Read these off the array that follows.
1) What is the 3rd smallest entry?
2) What is the fourth entry in reading order?
3) What is the entry in the top-left corner?
4) What is the fifth entry from the end, reading row by row?
5) What is the largest entry in the last row?
6) What is the entry directly below the smallest entry?
7) What is the bottom-right entry?
8) What is the 2nd entry on the diagonal from the top-right corner?
132  132  131  122  131  127
126  143  138  120  128  108
127  142  136  120  128  110
124  136  132  127  126  114
126  124  125  133  126  131
126  144  139  119  129  107
130  127  127  126  129  131
130  127  128  127  130  132
129  134  132  123  130  123
125  145  140  120  128  105
127  143  138  119  129  109
131  135  133  121  131  123
110  113  118  155  113  125
1) 108
2) 122
3) 132
4) 113
5) 155
6) 109
7) 125
8) 128

Read these off the row that follows.
1) The fourth-last entry?
2) The second entry from the left?
3) The second entry from the right?
[119 123 113 139 153 118 111]
1) 139
2) 123
3) 118

data = [140 128 121 144 135 150 148 125 125 155 147 124]
Read off the entry just left of 155.
125
The entry just left of 148 -> 150
Read off the entry just left of the smallest entry.
128

Questions about the table below. Indices start at 0.
1) Read off the entry at row 2, column 0.
2) Read off the entry in row 0 and column 2.
3) Read off the entry just left of 140.
4) Read off the entry at row 1, column 0.
5) Read off the entry at row 0, column 0.
6) Read off the entry directly above 148.
7) Read off the top-right entry.
130,151,130,137
110,135,114,119
124,123,122,105
128,130,149,140
144,111,121,122
128,121,122,105
117,126,120,107
144,110,122,124
132,145,143,137
142,109,123,131
132,148,139,137
1) 124
2) 130
3) 149
4) 110
5) 130
6) 109
7) 137

arr = [128 128 144 114 154 129 121 115 112 123 118 135 139 146]
What is the 4th-last entry?
Answer: 118
What is the second entry from the left?
Answer: 128

Read these off the grid that follows.
1) Report the bottom-left entry.
2) Report the first entry in the row that holds the smallest entry.
3) Report the largest entry in the first row.
4) Report the 5th entry from the end, reading row by row.
5) Report the bottom entry of the column that holds the smallest entry.
6) Report the entry in the bottom-right corner.
7) Report the second entry from the end, reading row by row.
[[134 142 148 133 138 122 117 110 143 128 132 144 154]
 [128 126 124 129 127 131 132 131 125 131 129 125 123]
 [127 122 120 128 125 132 134 135 122 131 128 122 117]
 [136 135 135 136 136 134 131 119 134 138 137 134 136]]
1) 136
2) 134
3) 154
4) 134
5) 119
6) 136
7) 134

B =
[[121 148 147 151 118 109 126 141 119 133 105 150 117]
 [134 134 138 111 120 128 131 117 140 136 148 123 115]
 [115 107 133 149 151 112 143 133 141 139 149 118 117]
 [147 130 106 118 109 140 128 123 126 128 142 125 124]
 [144 122 140 110 115 129 123 142 110 126 117 126 109]
 [144 132 116 141 131 112 127 123 148 109 137 136 147]
 [112 128 109 121 134 137 147 112 128 125 114 120 115]
 [138 142 117 134 142 116 149 115 110 137 135 110 146]
 [140 134 119 144 135 123 149 121 126 146 146 120 120]
 [114 144 126 126 126 145 146 123 149 134 118 134 140]
 [144 129 114 139 124 109 107 147 139 107 133 132 128]
 [139 145 108 144 127 143 112 114 137 147 116 127 143]
 [131 118 127 150 121 129 131 151 147 120 123 114 133]
 [149 106 126 117 137 120 130 130 142 109 135 146 122]
 [141 150 120 147 139 128 138 142 106 112 145 142 107]
 [132 130 135 133 124 114 114 132 110 128 120 146 136]]
Counting starts at 0.
The entry in row 2 and column 0 is 115
Read off the bottom-right entry.
136
Read off the entry in row 2 and column 2.
133
Read off the entry in the bottom-left corner.
132
The entry at row 0, column 1 -> 148
The entry in the top-right corner is 117
Read off the entry at row 1, column 0.
134
The entry at row 0, column 2 -> 147
Read off the entry in row 0 and column 0.
121
The entry directly below 111 is 149
The entry just right of the smallest entry -> 150
Read off the entry directly below the smallest entry.
148
Read off the entry just left of the smallest entry.
133
Read off the entry just right of 111.
120

[113 134 125 110 115 128 125 110 147 143 130 104 153]
Give the fourth entry from the end.
143
Give the first entry from the right.
153
The entry just left of 104 is 130
The 1st entry: 113

grid =
[[103 137 110 118 111 148]
 [115 152 109 105 111 147]
 [148 111 142 148 136 116]
 [139 119 147 133 150 117]
 [119 148 109 115 115 148]
 [107 144 112 108 112 143]
 [111 140 110 113 110 144]
 [140 112 147 144 147 114]
 [150 116 142 143 144 103]
 [147 106 145 144 146 106]
 [148 111 142 153 152 114]
 [149 107 146 143 146 112]]
Rows and columns are numbered from 0.
Which number is the entry just left of the largest entry?
Answer: 142
The bottom-left entry: 149
The entry at row 2, column 0 is 148
The entry at row 1, column 0: 115
Which number is the entry directly below 137?
Answer: 152
Which number is the entry in the top-right corner?
Answer: 148
Which number is the entry at row 0, column 0?
Answer: 103
Which number is the entry directly above 133?
Answer: 148
Which number is the entry directly above 149?
Answer: 148
The entry just right of the largest entry is 152
The entry at row 0, column 1 is 137
Which number is the entry in row 0 and column 2?
Answer: 110
The entry just right of 149: 107
Which number is the entry just right of 108?
Answer: 112
Which number is the bottom entry of the column that holds the largest entry?
Answer: 143
The entry at row 2, column 1 is 111
The bottom-right entry -> 112
